Below are the code and all the weights of a small trained network. Each question names an input and a class and asks about switching units off, where a switched-off unit gives its printed mean instead of its output.

import numpy as np


def w(rows, s, z=0):
    codes = np.array(rows[::2]) - 128.0
    scale = np.full(codes.shape[1], s)
    scale[-1] = z or s
    return codes * scale


def f(y):
    return np.maximum(y, 0)


def log_softmax(a):
    a = a - a.max(-1, keepdims=True)
    return a - np.log(np.exp(a).sum(-1, keepdims=True))


def net(x, mask):
    res = np.array(x, float).reshape(1, 8) / 4 @ E
    y = f(res @ A[0][:, :-1].T + A[0][:, -1])
    res = res + np.where(mask, y, B[0][:, -1]) @ B[0][:, :-1]
    return log_softmax(res[-1] @ U[:, :-1].T + U[:, -1])


A, B = {}, {}
E = w([
[127,128,129],'x0',
[130,130,128],'x1',
[131,141,124],'x2',
[126,122,129],'x3',
[23,91,115],'x4',
[122,141,242],'x5',
[196,5,101],'x6',
[131,143,123],'x7',
],0.011)
A[0] = w([
[224,117,145,143],'n0',
[82,140,138,115],'n1',
[145,179,92,157],'n2',
[179,141,179,121],'n3',
[111,130,138,59],'n4',
[104,115,148,150],'n5',
[120,93,249,255],'n6',
[141,193,184,197],'n7',
[136,94,62,41],'n8',
[127,156,195,98],'n9',
[91,126,99,21],'n10',
],0.015,0.0044)
B[0] = w([
[203,155,66,204],'n0',
[82,220,103,167],'n1',
[150,159,158,169],'n2',
[242,62,199,183],'n3',
[100,119,155,135],'n4',
[87,205,103,157],'n5',
[191,255,174,250],'n6',
[120,134,247,216],'n7',
[104,109,75,168],'n8',
[99,146,243,187],'n9',
[95,150,105,144],'n10',
],0.0084,0.014)
U = w([
[152,173,132,253],'0',
[154,118,210,57],'1',
[9,181,67,109],'2',
[73,188,158,85],'3',
[203,73,71,111],'4',
[222,103,158,71],'5',
[62,22,48,108],'6',
],0.011,0.015)

Each question gives the input, the list of numbers given to net, and the class t.
The units are the neurons (one row each of A and B). Each row of codes is followed by its name. A weight is (code - 128) times the scale printed after its matrix; where a second scale follows, it is the last column's (A, B and U).
mask holds one flag per neuron, in row order. A switched-off neuron (its flag False) gives its mean, the last column of its row in B, instead of its output. The means were averaged over made-up inputs and are rounded, as every weight is.
A unit's drop is (log p(t) with every unit on - log p(t) with that unit switched off) / (log p(t) with every unit on - log p(t) with every unit switched off).
The circuit of an input: a set's keep is (log p(t) with only the set's units on - log p(t) with every unit switched off) / (log p(t) with every unit on - log p(t) with every unit switched off). Starting from all 11 units, units are removed one at a time, each time the one whose removal leaves the highest keep (on an exact tie, the one counted first), for as long as the keep stays at least 0.8.
circuit, biggest first: the units of the circuit, biggest drop first
unit that matters most: the unit with the biggest drop
top k neurons: the k neurons with the biggest drops, biggest first
input [-3,-7,6,-1,-4,7,4,3], class 5: top 2 neurons : [n3, n0]
input [2,5,3,3,5,-2,-7,0], class 2: circuit, biggest first : [n6, n3]
input [-7,-2,-7,4,6,-6,2,-1], class 6: circuit, biggest first : [n6]
input [-5,-8,-1,2,-6,0,1,0], class 4: circuit, biggest first : [n6, n9, n0]
input [0,-4,7,-2,1,-1,8,2], class 6: circuit, biggest first : [n6, n8]
input [-3,0,2,-5,-1,-7,1,4], class 4: circuit, biggest first : [n6, n7]
input [-3,-2,1,0,-3,-2,3,-2], class 4: circuit, biggest first : [n6, n7, n9]
input [-8,-2,-1,2,0,-2,3,-6], class 4: circuit, biggest first : [n6, n7]
input [8,-4,-6,4,1,-1,-2,-8], class 2: top 3 neurons : [n3, n6, n7]
input [-6,4,2,-4,-5,-2,1,8], class 4: circuit, biggest first : [n6, n9, n0]
input [7,8,6,4,0,-6,1,7], class 4: circuit, biggest first : [n6, n7]
input [0,-6,6,-7,1,-8,-7,-6], class 2: circuit, biggest first : [n6, n3]
input [2,-2,-7,0,-6,-3,1,2], class 4: circuit, biggest first : [n6, n7, n9]
input [-4,5,-2,6,-5,7,-4,0], class 1: top neuron : [n7]
input [3,7,0,-3,1,-7,7,7], class 6: top 3 neurons : [n6, n8, n3]
input [2,-8,-8,5,3,-2,-7,0], class 2: top 3 neurons : [n6, n3, n1]
input [-7,6,3,-3,-8,8,1,3], class 5: top 2 neurons : [n0, n3]
input [-6,-8,6,-4,4,-6,0,-4], class 2: top 2 neurons : [n3, n10]
input [-2,-6,-5,4,-1,8,-7,6], class 1: top 2 neurons : [n7, n3]
input [-8,3,-2,-3,-6,-6,2,-8], class 4: unit that matters most : n6
input [2,-3,-2,0,-6,7,0,2], class 1: top 2 neurons : [n7, n9]
input [1,3,-4,-2,1,-3,-6,-2], class 2: top 2 neurons : [n6, n3]
